Below is a small trained network, with its code and all its weights. Each question gives an input and a class and asks what happens when units are switched off, that is, made to give their printed mean instead of their output.

import numpy as np


def w(rows, s, z=0):
    codes = np.array(rows[::2]) - 128.0
    scale = np.full(codes.shape[1], s)
    scale[-1] = z or s
    return codes * scale


def f(y):
    return y / 2 * (1 + np.tanh(0.7978845608 * (y + 0.044715 * y**3)))


def log_softmax(a):
    a = a - a.max(-1, keepdims=True)
    return a - np.log(np.exp(a).sum(-1, keepdims=True))


def net(x, mask):
    res = np.array(x, float).reshape(1, 5) / 4 @ E
    y = f(res @ A[0][:, :-1].T + A[0][:, -1])
    res = res + np.where(mask, y, B[0][:, -1]) @ B[0][:, :-1]
    return log_softmax(res[-1] @ U[:, :-1].T + U[:, -1])


A, B = {}, {}
E = w([
[209,94,138,157,162,118,103,78,136,156,160,98],'x0',
[209,91,186,137,157,94,136,108,198,76,102,91],'x1',
[105,38,227,103,70,144,109,91,182,79,253,175],'x2',
[212,174,193,126,47,79,162,95,18,82,129,225],'x3',
[205,192,131,14,213,72,146,139,75,120,148,203],'x4',
],0.0074)
A[0] = w([
[150,107,123,118,191,127,110,142,182,117,105,89,115],'neuron 0',
[187,154,162,92,140,120,134,118,82,131,151,196,79],'neuron 1',
[128,149,172,129,35,128,132,132,77,111,102,189,152],'neuron 2',
[24,160,48,119,114,142,130,135,73,151,145,147,252],'neuron 3',
[97,49,201,136,54,131,123,123,209,113,190,131,225],'neuron 4',
[159,132,118,115,204,124,140,123,161,133,108,97,175],'neuron 5',
[152,152,152,89,170,117,133,133,111,109,140,184,152],'neuron 6',
[126,87,122,119,120,134,110,118,81,150,250,163,138],'neuron 7',
],0.018,0.0019)
B[0] = w([
[170,137,144,143,118,119,138,114,124,145,57,127,192],'neuron 0',
[114,136,117,73,145,143,104,153,93,113,214,148,212],'neuron 1',
[158,133,207,149,51,117,144,115,105,131,139,128,208],'neuron 2',
[158,183,66,99,86,113,64,144,91,116,137,112,212],'neuron 3',
[4,25,108,135,135,140,97,144,121,126,113,133,252],'neuron 4',
[151,117,107,196,113,152,107,117,132,125,112,131,187],'neuron 5',
[132,131,133,57,131,121,109,132,121,135,138,113,190],'neuron 6',
[152,119,162,197,152,131,195,106,139,121,153,144,192],'neuron 7',
],0.02,0.021)
U = w([
[139,144,134,2,155,135,97,175,103,108,187,161,81],'0',
[97,120,166,147,76,120,145,141,92,97,179,159,163],'1',
[123,159,193,102,98,88,209,124,157,124,138,140,2],'2',
[81,125,58,134,137,137,71,167,124,140,99,93,249],'3',
[209,182,126,203,84,113,140,99,116,171,87,101,198],'4',
[135,132,139,142,203,141,208,102,149,135,178,161,76],'5',
[70,57,172,171,165,166,174,105,162,148,104,157,63],'6',
],0.0086,0.0036)

Each question gives the input, the list of numbers given to net, and the class t.
The units are the neurons (one row each of A and B). Each row of codes is followed by its name. A weight is (code - 128) times the scale printed after its matrix; where a second scale follows, it is the last column's (A, B and U).
mask holds one flag per neuron, in row order. A switched-off neuron (its flag False) gives its mean, the last column of its row in B, instead of its output. The means were averaged over made-up inputs and are rounded, as every weight is.
A unit's drop is (log p(t) with every unit on - log p(t) with that unit switched off) / (log p(t) with every unit on - log p(t) with every unit switched off).
The circuit of an input: a set's keep is (log p(t) with only the set's units on - log p(t) with every unit switched off) / (log p(t) with every unit on - log p(t) with every unit switched off). Starting from all 8 units, units are removed one at a time, each time the one whose removal leaves the highest keep (on an exact tie, the one counted first), for as long as the keep stays at least 0.8.
circuit, biggest first: the units of the circuit, biggest drop first
most important unit: the unit with the biggest drop
top k neurons: the k neurons with the biggest drops, biggest first
drop when u is switched off: that unit's drop, to one decimal
input [4,1,6,3,5], class 0: circuit, biggest first : [neuron 1]
input [7,4,3,8,1], class 0: top 2 neurons : [neuron 1; neuron 6]
input [-8,1,-7,-7,-2], class 4: top 3 neurons : [neuron 4; neuron 0; neuron 1]
input [7,0,-8,0,6], class 0: top 4 neurons : [neuron 1; neuron 4; neuron 6; neuron 2]
input [-7,-8,-3,-5,4], class 0: top 2 neurons : [neuron 4; neuron 5]
input [1,-5,6,-8,5], class 6: top 2 neurons : [neuron 7; neuron 1]
input [-1,-4,5,0,0], class 6: circuit, biggest first : [neuron 4; neuron 7]
input [-4,-7,-5,1,-2], class 4: top 4 neurons : [neuron 4; neuron 1; neuron 6; neuron 2]
input [-3,3,-2,8,0], class 0: top 3 neurons : [neuron 1; neuron 7; neuron 6]
input [-7,-2,6,0,7], class 0: top 2 neurons : [neuron 6; neuron 1]
input [8,8,-3,-2,-5], class 4: top 2 neurons : [neuron 0; neuron 5]
input [2,-4,2,-1,-4], class 3: top 2 neurons : [neuron 2; neuron 3]
input [6,4,1,-3,-8], class 6: drop when neuron 3 is switched off : 0.9
input [5,6,7,7,-8], class 6: drop when neuron 4 is switched off : 0.2
input [-6,-7,-3,-4,6], class 0: drop when neuron 4 is switched off : 1.8
input [-8,-1,6,-4,-3], class 3: most important unit : neuron 3
